Here is a tiny trained network, its code and every weight. The questions are about switching its units off for an input and a class, where a switched-off unit gives its printed mean instead of its output.

import numpy as np


def w(rows, s, z=0):
    codes = np.array(rows[::2]) - 128.0
    scale = np.full(codes.shape[1], s)
    scale[-1] = z or s
    return codes * scale


def norm(h):
    return h / np.sqrt((h * h).mean(-1, keepdims=True) + 1e-5)


def f(y):
    return y / 2 * (1 + np.tanh(0.7978845608 * (y + 0.044715 * y**3)))


def log_softmax(a):
    a = a - a.max(-1, keepdims=True)
    return a - np.log(np.exp(a).sum(-1, keepdims=True))


def net(x, mask):
    res = np.array(x, float).reshape(1, 6) / 4 @ E
    u = 0
    for l in range(3):
        y = f(norm(res) @ A[l][:, :-1].T + A[l][:, -1])
        res = res + np.where(mask[u : u + 3], y, B[l][:, -1]) @ B[l][:, :-1]
        u += 3
    return log_softmax(norm(res)[-1] @ U[:, :-1].T + U[:, -1])


A, B = {}, {}
E = w([
[137,126,194,79],'x0',
[116,166,72,175],'x1',
[110,197,90,87],'x2',
[114,166,198,203],'x3',
[58,102,119,166],'x4',
[255,184,68,94],'x5',
],0.0096)
A[0] = w([
[131,73,150,99,33],'L0N0',
[134,85,149,146,2],'L0N1',
[156,74,103,253,69],'L0N2',
],0.012,0.0048)
B[0] = w([
[116,85,103,119,117],'L0N0',
[198,63,248,141,90],'L0N1',
[198,58,141,254,251],'L0N2',
],0.0075,0.0024)
A[1] = w([
[173,141,42,114,130],'L1N0',
[131,4,160,87,15],'L1N1',
[159,162,208,143,1],'L1N2',
],0.014,0.0041)
B[1] = w([
[170,75,78,123,253],'L1N0',
[129,1,191,46,180],'L1N1',
[185,210,255,157,160],'L1N2',
],0.0094,0.0055)
A[2] = w([
[29,150,102,119,3],'L2N0',
[1,126,165,144,114],'L2N1',
[56,112,151,187,73],'L2N2',
],0.0094,0.0043)
B[2] = w([
[94,202,157,159,128],'L2N0',
[92,151,68,70,254],'L2N1',
[123,252,126,128,190],'L2N2',
],0.015,0.0027)
U = w([
[10,208,99,103,229],'0',
[168,88,39,178,83],'1',
[168,195,239,117,163],'2',
[60,22,211,54,190],'3',
[142,57,123,116,108],'4',
[116,146,172,250,99],'5',
[220,170,52,42,170],'6',
[127,34,180,164,3],'7',
],0.022,0.0042)

Each question gives the input, the list of numbers given to net, and the class t.
The units are the neurons (one row each of A and B). Each row of codes is followed by its name. A weight is (code - 128) times the scale printed after its matrix; where a second scale follows, it is the last column's (A, B and U).
mask holds one flag per neuron, layer by layer. A switched-off neuron (its flag False) gives its mean, the last column of its row in B, instead of its output. The means were averaged over made-up inputs and are rounded, as every weight is.
A unit's drop is (log p(t) with every unit on - log p(t) with that unit switched off) / (log p(t) with every unit on - log p(t) with every unit switched off).
The circuit of an input: a set's keep is (log p(t) with only the set's units on - log p(t) with every unit switched off) / (log p(t) with every unit on - log p(t) with every unit switched off). Starting from all 9 units, units are removed one at a time, each time the one whose removal leaves the highest keep (on an exact tie, the one counted first), for as long as the keep stays at least 0.8.
units of the circuit, in order: the units of the circuit, biggest drop first
top k neurons: the k neurons with the biggest drops, biggest first
drop of u: that unit's drop, to one decimal
input [7,5,6,-4,-3,-3], class 0: units of the circuit, in order => [L1N1 L1N0 L0N2]
input [-4,-4,3,6,-4,3], class 2: units of the circuit, in order => [L1N2]
input [5,-6,-1,3,-5,7], class 2: top 3 neurons => [L1N2 L2N1 L1N0]
input [-7,-2,-1,6,-4,4], class 5: units of the circuit, in order => [L0N2 L2N1]
input [-7,6,-5,2,-1,1], class 5: top 2 neurons => [L0N2 L2N1]
input [4,-4,-5,7,0,-2], class 2: top 2 neurons => [L1N2 L1N0]
input [-5,5,1,7,7,-5], class 0: top 2 neurons => [L2N1 L2N2]
input [-6,-7,8,8,1,4], class 2: top 2 neurons => [L2N1 L1N2]
input [-5,-4,-4,5,5,6], class 5: units of the circuit, in order => [L1N0 L2N1]
input [7,3,0,2,2,-8], class 0: drop of L1N0 => 0.0
input [5,-1,-3,-8,8,4], class 3: drop of L1N1 => 0.5
input [4,0,1,-5,-6,-2], class 3: drop of L2N2 => 0.1
